Moves between units:
θ: q951->q55, q594->q380, q279->q60, q773->q100, q185->q955, q100->q96, q814->q784, q307->q175, q300->q560, q892->q609, q454->q524, q190->q136, q696->q356, q691->q364, q96->q826, q62->q846, q251->q547, q175->q364, q274->q637, q523->q185, q632->q856, q792->q844, q51->q380, q403->q60, q356->q22, q136->q301, q698->q155, q53->q486, q151->q264, q380->q53, q853->q820, q524->q136, q60->q359, q264->q698, q557->q26, q377->q307, q129->q465, q534->q951, q440->q557, q441->q31, q444->q844, q193->q37, q611->q403, q321->q523, q37->q665, q480->q632, q702->q811, q361->q51, q955->q417, q184->q175, q637->q251, q575->q533, q844->q300, q577->q129, q301->q447, q748->q625, q486->q184, q547->q773, q364->q184, q50->q12, q359->q294, q856->q844, q148->q814, q855->q976, q845->q577, q937->q151, q533->q926, q811->q612, q566->q773, q894->q861, q196->q560, q294->q62, q465->q12, q155->q107, q12->q96, q926->q845, q784->q321, q447->q441, q583->q231, q335->q698, q55->q611, q665->q748, q820->q440, q332->q577, q26->q190, q609->q51, q22->q952, q612->q403, q443->q952, q425->q534, q145->q443, q956->q50, q513->q656, q826->q523, q868->q560, q497->q575, q213->q784, q952->q583, q31->q665, q336->q480, q107->q814, q846->q792, q688->q403, q625->q524, q656->q577, q231->q444, q861->q332, q417->q136, q976->q26, q560->q696
α: q951->q892, q594->q301, q279->q691, q773->q524, q185->q12, q100->q486, q814->q820, q307->q773, q300->q480, q892->q300, q454->q51, q190->q937, q696->q443, q691->q364, q96->q577, q62->q403, q251->q332, q175->q231, q274->q894, q523->q465, q632->q696, q792->q691, q51->q566, q403->q811, q356->q22, q136->q523, q698->q62, q53->q441, q151->q335, q380->q447, q853->q107, q524->q37, q60->q612, q264->q294, q557->q26, q377->q952, q129->q533, q534->q364, q440->q784, q441->q417, q444->q524, q193->q274, q611->q702, q321->q937, q37->q637, q480->q560, q702->q856, q361->q184, q955->q96, q184->q594, q637->q861, q575->q533, q844->q336, q577->q566, q301->q185, q748->q547, q486->q301, q547->q625, q364->q356, q50->q26, q359->q279, q856->q356, q148->q213, q855->q937, q845->q497, q937->q155, q533->q820, q811->q403, q566->q231, q894->q773, q196->q688, q294->q611, q465->q926, q155->q846, q12->q845, q926->q440, q784->q557, q447->q955, q583->q454, q335->q696, q55->q609, q665->q251, q820->q594, q332->q361, q26->q956, q609->q307, q22->q55, q612->q300, q443->q951, q425->q175, q145->q856, q956->q148, q513->q62, q826->q129, q868->q698, q497->q321, q213->q190, q952->q665, q31->q136, q336->q364, q107->q513, q846->q60, q688->q425, q625->q609, q656->q976, q231->q625, q861->q100, q417->q826, q976->q151, q560->q145
φ: q951->q145, q594->q523, q279->q60, q773->q51, q185->q136, q100->q894, q814->q853, q307->q892, q300->q811, q892->q534, q454->q447, q190->q557, q696->q480, q691->q612, q96->q845, q62->q264, q251->q37, q175->q609, q274->q547, q523->q417, q632->q300, q792->q155, q51->q332, q403->q60, q356->q359, q136->q441, q698->q148, q53->q853, q151->q855, q380->q184, q853->q497, q524->q336, q60->q811, q264->q335, q557->q814, q377->q364, q129->q96, q534->q688, q440->q533, q441->q380, q444->q175, q193->q748, q611->q359, q321->q440, q37->q625, q480->q844, q702->q279, q361->q861, q955->q301, q184->q100, q637->q193, q575->q845, q844->q937, q577->q100, q301->q31, q748->q952, q486->q773, q547->q364, q364->q425, q50->q26, q359->q846, q856->q691, q148->q155, q855->q190, q845->q465, q937->q465, q533->q577, q811->q611, q566->q361, q894->q454, q196->q356, q294->q792, q465->q826, q155->q155, q12->q855, q926->q820, q784->q820, q447->q594, q583->q377, q335->q937, q55->q443, q665->q175, q820->q575, q332->q441, q26->q656, q609->q951, q22->q696, q612->q403, q443->q560, q425->q55, q145->q196, q956->q976, q513->q213, q826->q955, q868->q956, q497->q792, q213->q784, q952->q444, q31->q441, q336->q856, q107->q107, q846->q294, q688->q22, q625->q583, q656->q465, q231->q307, q861->q274, q417->q447, q976->q513, q560->q336

In the rows, 49 stands for zero.

The rows follow the links: the fewer symbols apart two units are, the more alike their rows tend to be.

Name the unit of each row.
[49, 56, 53, 78, 61, 70, 31, 53, 50, 46, 54, 47, 30, 55, 47, 57, 26, 64, 50, 61, 65, 34, 38, 75, 37, 26, 36, 52, 46, 42, 25, 70, 46, 43, 53, 50, 39, 61, 35, 36, 65] | q193
[42, 67, 47, 77, 52, 59, 45, 56, 40, 56, 65, 66, 47, 52, 37, 42, 33, 69, 59, 76, 58, 26, 25, 56, 60, 26, 49, 48, 49, 30, 32, 43, 45, 54, 55, 37, 46, 59, 52, 59, 76] | q100
[35, 69, 47, 47, 57, 57, 38, 52, 45, 50, 68, 45, 37, 42, 32, 40, 48, 66, 49, 77, 47, 29, 21, 57, 79, 33, 40, 43, 58, 29, 40, 42, 45, 49, 67, 36, 45, 66, 48, 60, 73] | q566
[64, 69, 38, 65, 27, 58, 70, 34, 33, 72, 60, 51, 63, 64, 55, 50, 43, 45, 62, 40, 37, 49, 51, 25, 59, 57, 55, 51, 64, 44, 43, 42, 32, 67, 59, 23, 57, 37, 69, 72, 61] | q447
[61, 25, 54, 37, 34, 44, 57, 41, 55, 64, 32, 53, 44, 54, 48, 55, 43, 50, 56, 40, 50, 76, 76, 50, 26, 49, 43, 64, 47, 68, 15, 66, 61, 46, 35, 63, 60, 47, 30, 47, 29] | q560
[51, 58, 51, 62, 56, 73, 31, 48, 51, 48, 58, 36, 23, 50, 42, 52, 31, 65, 42, 63, 60, 42, 37, 75, 50, 24, 29, 50, 52, 39, 20, 68, 43, 47, 67, 47, 42, 64, 30, 42, 62] | q748
[45, 59, 51, 17, 46, 54, 40, 40, 53, 51, 55, 23, 26, 36, 32, 38, 64, 56, 29, 67, 40, 58, 38, 58, 79, 48, 30, 46, 66, 43, 36, 44, 51, 49, 74, 40, 51, 64, 33, 58, 50] | q377
[26, 38, 44, 53, 78, 27, 46, 56, 55, 46, 44, 56, 45, 43, 65, 36, 56, 30, 53, 39, 55, 34, 62, 40, 29, 55, 72, 54, 11, 50, 64, 31, 42, 59, 54, 42, 71, 37, 62, 50, 42] | q321
[26, 39, 41, 41, 82, 33, 38, 54, 60, 37, 48, 36, 36, 39, 64, 39, 62, 28, 38, 33, 51, 37, 55, 43, 38, 56, 60, 47, 17, 47, 72, 38, 37, 58, 67, 47, 66, 38, 59, 45, 42] | q784
[45, 63, 50, 30, 46, 61, 38, 41, 54, 49, 57, 24, 24, 41, 33, 39, 55, 60, 29, 69, 43, 55, 36, 61, 77, 41, 31, 46, 67, 36, 32, 48, 44, 51, 77, 39, 51, 65, 33, 52, 57] | q583
[47, 57, 48, 60, 34, 37, 63, 56, 32, 66, 47, 88, 73, 54, 48, 36, 40, 65, 76, 59, 44, 39, 46, 33, 47, 45, 67, 48, 45, 44, 43, 32, 53, 60, 34, 49, 51, 37, 68, 71, 63] | q826
[47, 38, 54, 55, 48, 44, 60, 56, 53, 38, 56, 51, 71, 48, 36, 77, 60, 32, 50, 51, 58, 46, 29, 48, 62, 61, 41, 47, 55, 49, 79, 48, 70, 23, 16, 39, 27, 64, 49, 42, 34] | q279
[47, 54, 51, 82, 61, 68, 32, 54, 49, 44, 59, 49, 35, 55, 46, 56, 25, 67, 53, 62, 65, 33, 37, 73, 43, 23, 36, 53, 46, 38, 26, 68, 45, 44, 53, 51, 39, 61, 38, 39, 68] | q274
[47, 29, 56, 48, 45, 42, 61, 48, 61, 46, 53, 48, 62, 45, 32, 76, 62, 27, 47, 51, 60, 61, 40, 48, 61, 63, 39, 54, 54, 54, 65, 53, 76, 27, 17, 32, 38, 69, 38, 40, 24] | q691
[66, 52, 48, 42, 36, 56, 44, 52, 39, 31, 34, 51, 61, 52, 69, 46, 38, 65, 43, 24, 40, 55, 57, 50, 28, 47, 54, 36, 58, 59, 61, 59, 36, 45, 42, 92, 32, 24, 55, 33, 46] | q151
[62, 26, 55, 38, 35, 46, 57, 41, 56, 62, 32, 54, 42, 54, 51, 55, 40, 49, 55, 41, 51, 76, 80, 50, 23, 49, 44, 63, 48, 66, 17, 64, 60, 46, 35, 62, 59, 48, 30, 46, 31] | q696
[50, 52, 43, 39, 59, 48, 36, 51, 47, 24, 39, 33, 52, 46, 71, 44, 54, 43, 31, 19, 38, 45, 54, 48, 37, 58, 56, 33, 45, 53, 84, 48, 29, 47, 58, 76, 39, 26, 61, 30, 44] | q513
[59, 25, 55, 44, 35, 49, 59, 41, 56, 67, 34, 52, 40, 56, 46, 60, 41, 47, 57, 45, 54, 73, 75, 53, 28, 48, 41, 66, 47, 65, 11, 69, 63, 47, 38, 53, 60, 53, 28, 47, 30] | q336
[65, 64, 41, 60, 22, 49, 67, 44, 31, 65, 51, 74, 72, 61, 51, 39, 38, 55, 65, 45, 36, 47, 51, 25, 51, 51, 63, 48, 61, 46, 44, 36, 39, 64, 45, 45, 53, 32, 70, 69, 64] | q185
[45, 62, 50, 24, 49, 57, 37, 41, 53, 48, 58, 25, 28, 37, 31, 36, 58, 59, 31, 69, 39, 48, 35, 60, 81, 42, 31, 41, 65, 35, 37, 41, 46, 52, 76, 39, 50, 65, 37, 55, 57] | q231
[55, 65, 36, 68, 49, 58, 63, 33, 46, 66, 62, 32, 48, 58, 58, 55, 51, 26, 51, 37, 42, 47, 55, 31, 58, 63, 51, 49, 50, 41, 52, 41, 27, 68, 71, 6, 64, 41, 64, 63, 56] | q53
[49, 59, 51, 79, 60, 72, 33, 53, 47, 47, 60, 46, 31, 57, 46, 57, 29, 65, 52, 64, 62, 33, 38, 73, 46, 25, 34, 53, 47, 39, 24, 70, 43, 46, 57, 46, 40, 60, 36, 41, 67] | q251
[53, 30, 54, 16, 33, 43, 55, 40, 57, 65, 35, 43, 36, 45, 39, 46, 54, 51, 49, 53, 44, 80, 71, 50, 44, 49, 37, 63, 53, 63, 13, 57, 62, 48, 46, 57, 63, 56, 24, 52, 28] | q443
[17, 35, 52, 51, 75, 25, 43, 63, 59, 48, 47, 72, 44, 38, 47, 34, 53, 39, 61, 64, 62, 31, 47, 49, 41, 42, 66, 54, 12, 44, 54, 32, 58, 56, 45, 39, 66, 53, 56, 53, 49] | q533
[68, 41, 48, 36, 33, 53, 46, 48, 44, 39, 29, 42, 50, 52, 68, 46, 41, 57, 41, 22, 41, 67, 70, 51, 23, 50, 49, 43, 56, 65, 49, 63, 39, 46, 43, 87, 41, 25, 45, 32, 37] | q868
[54, 59, 46, 30, 44, 45, 40, 52, 38, 32, 35, 49, 57, 45, 69, 29, 48, 61, 42, 29, 30, 48, 55, 43, 39, 52, 61, 34, 51, 54, 71, 41, 30, 53, 57, 87, 43, 18, 64, 41, 52] | q190
[20, 40, 53, 55, 66, 25, 45, 67, 49, 49, 45, 84, 56, 39, 44, 33, 48, 53, 67, 67, 59, 28, 44, 48, 39, 39, 68, 49, 19, 47, 49, 29, 63, 54, 35, 53, 58, 48, 60, 57, 54] | q845
[70, 46, 49, 59, 40, 59, 47, 48, 45, 31, 38, 40, 62, 58, 68, 64, 40, 46, 39, 17, 46, 55, 57, 49, 28, 57, 49, 39, 57, 59, 72, 64, 37, 38, 39, 73, 31, 30, 50, 25, 38] | q264
[50, 57, 50, 76, 57, 73, 32, 50, 49, 47, 59, 41, 29, 55, 45, 57, 28, 67, 46, 61, 64, 40, 39, 73, 45, 24, 35, 52, 50, 41, 21, 70, 44, 45, 60, 47, 39, 62, 33, 37, 66] | q37

Each walk starts at a row. The symbols on each line, taken left to right, move it on to the next unit.
Each answer is a row, close to the row of the unit it stands for.
---
[48, 56, 52, 81, 59, 70, 33, 55, 49, 44, 57, 49, 33, 56, 47, 57, 25, 66, 51, 60, 67, 33, 40, 73, 41, 22, 39, 52, 44, 40, 25, 71, 47, 44, 51, 49, 39, 62, 36, 37, 66]
θ α θ φ θ	[35, 55, 53, 56, 42, 33, 51, 63, 36, 55, 47, 94, 66, 46, 42, 33, 40, 69, 74, 71, 51, 30, 38, 43, 44, 38, 67, 46, 37, 43, 44, 31, 58, 55, 31, 57, 51, 44, 65, 65, 63]
θ φ α θ α	[30, 48, 54, 53, 53, 28, 50, 64, 43, 52, 44, 90, 59, 42, 43, 33, 45, 61, 70, 71, 55, 29, 43, 47, 41, 39, 70, 49, 26, 45, 45, 31, 64, 56, 32, 54, 54, 46, 59, 62, 59]
---
[54, 28, 57, 22, 33, 42, 57, 41, 59, 66, 33, 49, 38, 47, 41, 51, 50, 48, 51, 50, 49, 78, 77, 48, 37, 50, 42, 63, 49, 66, 15, 57, 67, 47, 40, 56, 63, 54, 28, 53, 27]
φ α φ α φ θ	[49, 54, 52, 25, 46, 59, 39, 38, 55, 57, 52, 23, 21, 44, 35, 43, 53, 61, 34, 64, 46, 63, 49, 64, 64, 39, 27, 53, 61, 46, 14, 60, 52, 50, 72, 45, 53, 66, 23, 53, 48]
θ θ θ	[50, 55, 51, 26, 44, 59, 42, 39, 56, 57, 54, 24, 20, 44, 32, 41, 55, 59, 33, 63, 40, 60, 47, 60, 70, 42, 28, 54, 66, 44, 21, 57, 47, 50, 74, 42, 54, 67, 27, 55, 54]
---
[40, 46, 42, 38, 70, 42, 35, 48, 53, 30, 41, 28, 40, 41, 70, 38, 60, 33, 32, 25, 41, 42, 60, 45, 36, 59, 58, 40, 32, 53, 79, 43, 27, 53, 68, 61, 54, 29, 59, 36, 43]
θ α φ α	[21, 36, 44, 54, 83, 28, 43, 55, 60, 47, 48, 50, 38, 40, 54, 40, 60, 26, 51, 51, 56, 33, 55, 44, 40, 55, 63, 57, 11, 46, 60, 34, 44, 57, 59, 30, 69, 48, 58, 52, 47]
θ φ θ α	[19, 36, 48, 46, 82, 26, 39, 61, 60, 42, 44, 55, 38, 37, 53, 36, 59, 32, 51, 53, 57, 33, 53, 45, 38, 51, 67, 53, 9, 47, 62, 32, 48, 59, 56, 41, 68, 45, 57, 50, 46]
---
[55, 75, 36, 71, 40, 62, 61, 35, 37, 67, 67, 42, 50, 57, 49, 49, 46, 46, 55, 53, 43, 43, 39, 36, 70, 51, 47, 46, 60, 35, 43, 42, 30, 66, 69, 12, 56, 48, 61, 70, 69]
φ θ θ φ φ α	[18, 38, 51, 50, 76, 26, 41, 63, 55, 48, 46, 71, 44, 37, 49, 35, 56, 41, 62, 63, 60, 30, 50, 47, 37, 46, 68, 53, 10, 44, 55, 32, 58, 55, 46, 41, 64, 50, 58, 55, 49]
α θ α α θ φ	[48, 56, 50, 23, 45, 43, 35, 60, 39, 27, 34, 54, 55, 40, 60, 25, 50, 68, 38, 40, 31, 45, 46, 48, 46, 45, 59, 30, 55, 50, 70, 39, 39, 48, 52, 94, 38, 26, 56, 41, 53]
---
[72, 42, 49, 51, 36, 57, 48, 47, 44, 38, 33, 46, 56, 60, 69, 56, 35, 54, 44, 17, 42, 62, 68, 51, 22, 51, 51, 48, 54, 64, 51, 67, 40, 44, 40, 81, 39, 28, 48, 30, 39]
φ α φ α φ	[61, 41, 51, 66, 47, 53, 55, 51, 51, 32, 50, 41, 68, 55, 55, 79, 54, 27, 42, 27, 54, 50, 45, 48, 45, 66, 44, 43, 56, 53, 86, 59, 51, 29, 25, 47, 24, 47, 53, 28, 35]
φ θ φ	[63, 46, 49, 49, 41, 48, 43, 54, 39, 35, 30, 56, 58, 53, 74, 43, 38, 57, 47, 22, 43, 54, 67, 48, 18, 50, 60, 41, 43, 61, 60, 56, 39, 48, 41, 86, 40, 17, 57, 34, 43]
---
[57, 22, 54, 47, 35, 42, 59, 43, 55, 64, 35, 58, 48, 58, 46, 61, 41, 46, 61, 43, 59, 71, 73, 49, 23, 49, 46, 69, 44, 66, 17, 67, 63, 43, 29, 58, 58, 52, 32, 45, 29]
θ θ φ α θ φ	[45, 43, 39, 54, 74, 49, 42, 43, 58, 39, 48, 20, 34, 49, 68, 53, 59, 17, 35, 23, 52, 46, 64, 45, 39, 63, 55, 50, 30, 51, 72, 49, 27, 55, 70, 36, 62, 40, 56, 38, 42]
θ θ θ α α	[60, 42, 44, 62, 59, 57, 45, 43, 55, 33, 43, 24, 47, 56, 72, 63, 49, 23, 32, 13, 50, 52, 65, 48, 30, 66, 50, 46, 42, 56, 74, 59, 31, 45, 54, 51, 45, 33, 57, 24, 38]
---
[22, 33, 49, 63, 81, 30, 46, 58, 64, 46, 46, 58, 43, 41, 55, 45, 57, 25, 56, 52, 63, 33, 56, 46, 33, 54, 66, 57, 8, 48, 60, 37, 52, 56, 49, 31, 67, 48, 59, 49, 45]
α φ φ α φ	[18, 34, 51, 55, 79, 26, 42, 63, 58, 49, 50, 68, 43, 39, 47, 40, 55, 36, 61, 61, 63, 29, 48, 49, 35, 47, 63, 55, 8, 46, 52, 33, 57, 54, 45, 37, 67, 55, 56, 55, 48]
φ α φ φ α	[56, 40, 48, 65, 54, 54, 56, 50, 54, 35, 53, 38, 66, 55, 54, 80, 55, 24, 40, 28, 58, 49, 43, 48, 45, 66, 44, 44, 51, 55, 85, 57, 54, 31, 27, 41, 25, 50, 53, 28, 32]
